Here is a tiny trained network, its code and every weight. The questions are about switching its units off for an input and a target symbol, where a switched-off unit gives its printed mean instead of its output.

import numpy as np


def w(rows, s, z=0):
    codes = np.array(rows[::2]) - 128.0
    scale = np.full(codes.shape[1], s)
    scale[-1] = z or s
    return codes * scale


def f(y):
    return np.maximum(y, 0)


def softmax(a):
    e = np.exp(a - a.max(-1, keepdims=True))
    return e / e.sum(-1, keepdims=True)


def log_softmax(a):
    a = a - a.max(-1, keepdims=True)
    return a - np.log(np.exp(a).sum(-1, keepdims=True))


def net(x, mask):
    ids = ['αβγζηλμξπσφ'.index(c) for c in x.split()]
    T = len(ids)
    res = E[ids] + P[:T]
    r = res
    for j in range(3):
        rows = slice(3 * j, 3 * j + 3)
        q, k, v = (r @ M[0][rows].T for M in (Q, K, V))
        z = softmax(np.where(np.tri(T) > 0, q @ k.T / 3**0.5, -1e9)) @ v
        o = O[0][rows]
        res = res + np.where(mask[j], z, o[:, -1]) @ o[:, :-1]
    y = f(res @ A[0][:, :-1].T + A[0][:, -1])
    res = res + np.where(mask[3:7], y, B[0][:, -1]) @ B[0][:, :-1]
    return log_softmax(res[-1] @ U[:, :-1].T + U[:, -1])


Q, K, V, O, A, B = {}, {}, {}, {}, {}, {}
E = w([
[143,208,151,94,189],'α',
[234,218,54,155,175],'β',
[144,173,101,177,230],'γ',
[249,177,39,53,168],'ζ',
[24,122,136,111,171],'η',
[191,60,178,136,178],'λ',
[138,118,205,106,75],'μ',
[143,91,42,125,208],'ξ',
[147,177,106,141,36],'π',
[122,30,108,60,73],'σ',
[124,117,44,33,161],'φ',
],0.018)
P = w([
[96,38,254,153,71],'0',
[120,109,186,68,98],'1',
[115,96,168,42,96],'2',
[129,113,172,49,92],'3',
[116,107,167,42,98],'4',
[124,121,165,45,81],'5',
[126,117,166,47,90],'6',
[132,115,163,47,78],'7',
[122,120,160,42,85],'8',
],0.0053)
Q[0] = w([
[163,127,181,172,160],'head 0',
[150,133,61,33,155],'head 0',
[19,146,116,210,145],'head 0',
[106,35,205,170,135],'head 1',
[154,169,124,26,153],'head 1',
[227,126,143,140,130],'head 1',
[113,148,159,250,143],'head 2',
[154,129,76,176,87],'head 2',
[89,60,166,124,93],'head 2',
],0.024)
K[0] = w([
[179,147,133,168,150],'head 0',
[131,172,216,98,71],'head 0',
[79,71,146,149,215],'head 0',
[151,56,190,65,200],'head 1',
[135,217,78,60,101],'head 1',
[177,105,59,147,177],'head 1',
[26,110,198,156,154],'head 2',
[67,70,112,126,147],'head 2',
[147,131,101,127,6],'head 2',
],0.023)
V[0] = w([
[66,48,97,125,91],'head 0',
[163,72,61,179,142],'head 0',
[145,103,102,153,31],'head 0',
[196,170,68,115,34],'head 1',
[33,141,163,50,76],'head 1',
[170,78,179,52,183],'head 1',
[100,155,134,193,51],'head 2',
[109,52,1,196,93],'head 2',
[188,13,196,140,167],'head 2',
],0.0087)
O[0] = w([
[99,147,116,237,83,100],'head 0',
[153,67,115,106,73,5],'head 0',
[168,236,66,166,91,142],'head 0',
[128,240,51,68,155,182],'head 1',
[40,90,194,19,102,128],'head 1',
[253,79,143,81,162,254],'head 1',
[48,223,72,159,123,38],'head 2',
[48,68,78,59,127,12],'head 2',
[93,60,183,150,200,145],'head 2',
],0.0067,0.005)
A[0] = w([
[167,98,158,126,28,5],'neuron 0',
[68,96,86,154,250,82],'neuron 1',
[98,82,43,97,187,46],'neuron 2',
[122,176,80,174,180,17],'neuron 3',
],0.013,0.003)
B[0] = w([
[37,135,74,170,154,247],'neuron 0',
[140,206,55,184,172,253],'neuron 1',
[152,105,181,170,10,240],'neuron 2',
[49,38,164,72,127,231],'neuron 3',
],0.012,0.0067)
U = w([
[149,202,187,143,98,223],'α',
[82,77,65,100,136,176],'β',
[166,110,124,165,198,3],'γ',
[158,107,73,68,163,189],'ζ',
[121,191,89,166,211,41],'η',
[171,162,194,113,160,92],'λ',
[75,158,219,209,121,156],'μ',
[163,140,103,193,84,180],'ξ',
[105,255,76,116,72,82],'π',
[143,107,175,105,48,19],'σ',
[196,142,123,77,91,9],'φ',
],0.0074,0.0044)

Each question gives the input, a string of symbols that net reads in full, and the target symbol t.
The units are the heads (3 rows each of Q, K, V and O) and the neurons (one row each of A and B). Each row of codes is followed by its name. A weight is (code - 128) times the scale printed after its matrix; where a second scale follows, it is the last column's (O, A, B and U).
mask holds one flag per unit, heads first, then neurons. A switched-off unit (its flag False) gives its mean, the last column of its rows in O or B, instead of its output. The means were averaged over made-up inputs and are rounded, as every weight is.
A unit's drop is (log p(t) with every unit on - log p(t) with that unit switched off) / (log p(t) with every unit on - log p(t) with every unit switched off).
The circuit of an input: a set's keep is (log p(t) with only the set's units on - log p(t) with every unit switched off) / (log p(t) with every unit on - log p(t) with every unit switched off). Starting from all 7 units, units are removed one at a time, each time the one whose removal leaves the highest keep (on an exact tie, the one counted first), for as long as the keep stays at least 0.8.
units of the circuit, in order: the units of the circuit, biggest drop first
most important unit: the unit with the biggest drop
top k neurons: the k neurons with the biggest drops, biggest first
heads that matter: for each layer, one digit per head in row order, 1 if its drop is at least 0.15 and else 0, layers parted by /
drop of u: that unit's drop, to one decimal
input ξ ξ μ γ η φ, target σ: units of the circuit, in order	neuron 2; head 2
input π γ μ ξ, target π: most important unit	neuron 1
input ξ μ π μ η γ μ, target π: heads that matter	101
input μ μ σ σ μ ζ μ μ, target ζ: heads that matter	110
input μ η ξ η μ γ ξ μ η, target η: heads that matter	101
input ξ ξ η γ λ, target γ: heads that matter	011
input ξ μ ξ λ μ μ η, target η: top 3 neurons	neuron 1; neuron 2; neuron 3
input η β μ μ ξ μ π μ, target π: heads that matter	001
input α η η μ σ, target σ: units of the circuit, in order	head 2; neuron 2
input π β μ η π γ φ, target π: heads that matter	010
input μ α ζ η α, target ζ: heads that matter	010
input μ β η λ ζ ζ ξ ξ λ, target ζ: units of the circuit, in order	head 0; neuron 2
input γ η μ, target μ: heads that matter	011
input α η λ, target γ: units of the circuit, in order	head 1; neuron 2
input β ξ μ μ α α γ μ, target β: units of the circuit, in order	neuron 0; head 0
input μ ξ π, target π: heads that matter	110
input α μ ξ, target ξ: units of the circuit, in order	neuron 2; neuron 1; head 2
input ξ ξ η ξ β ζ, target φ: most important unit	head 0
input λ σ ζ, target φ: drop of head 1	0.3
input φ η γ σ μ μ α λ β, target ζ: drop of neuron 3	1.3
input λ π η ξ β, target ζ: drop of neuron 3	1.1
input γ μ μ μ π η, target π: drop of neuron 1	0.2
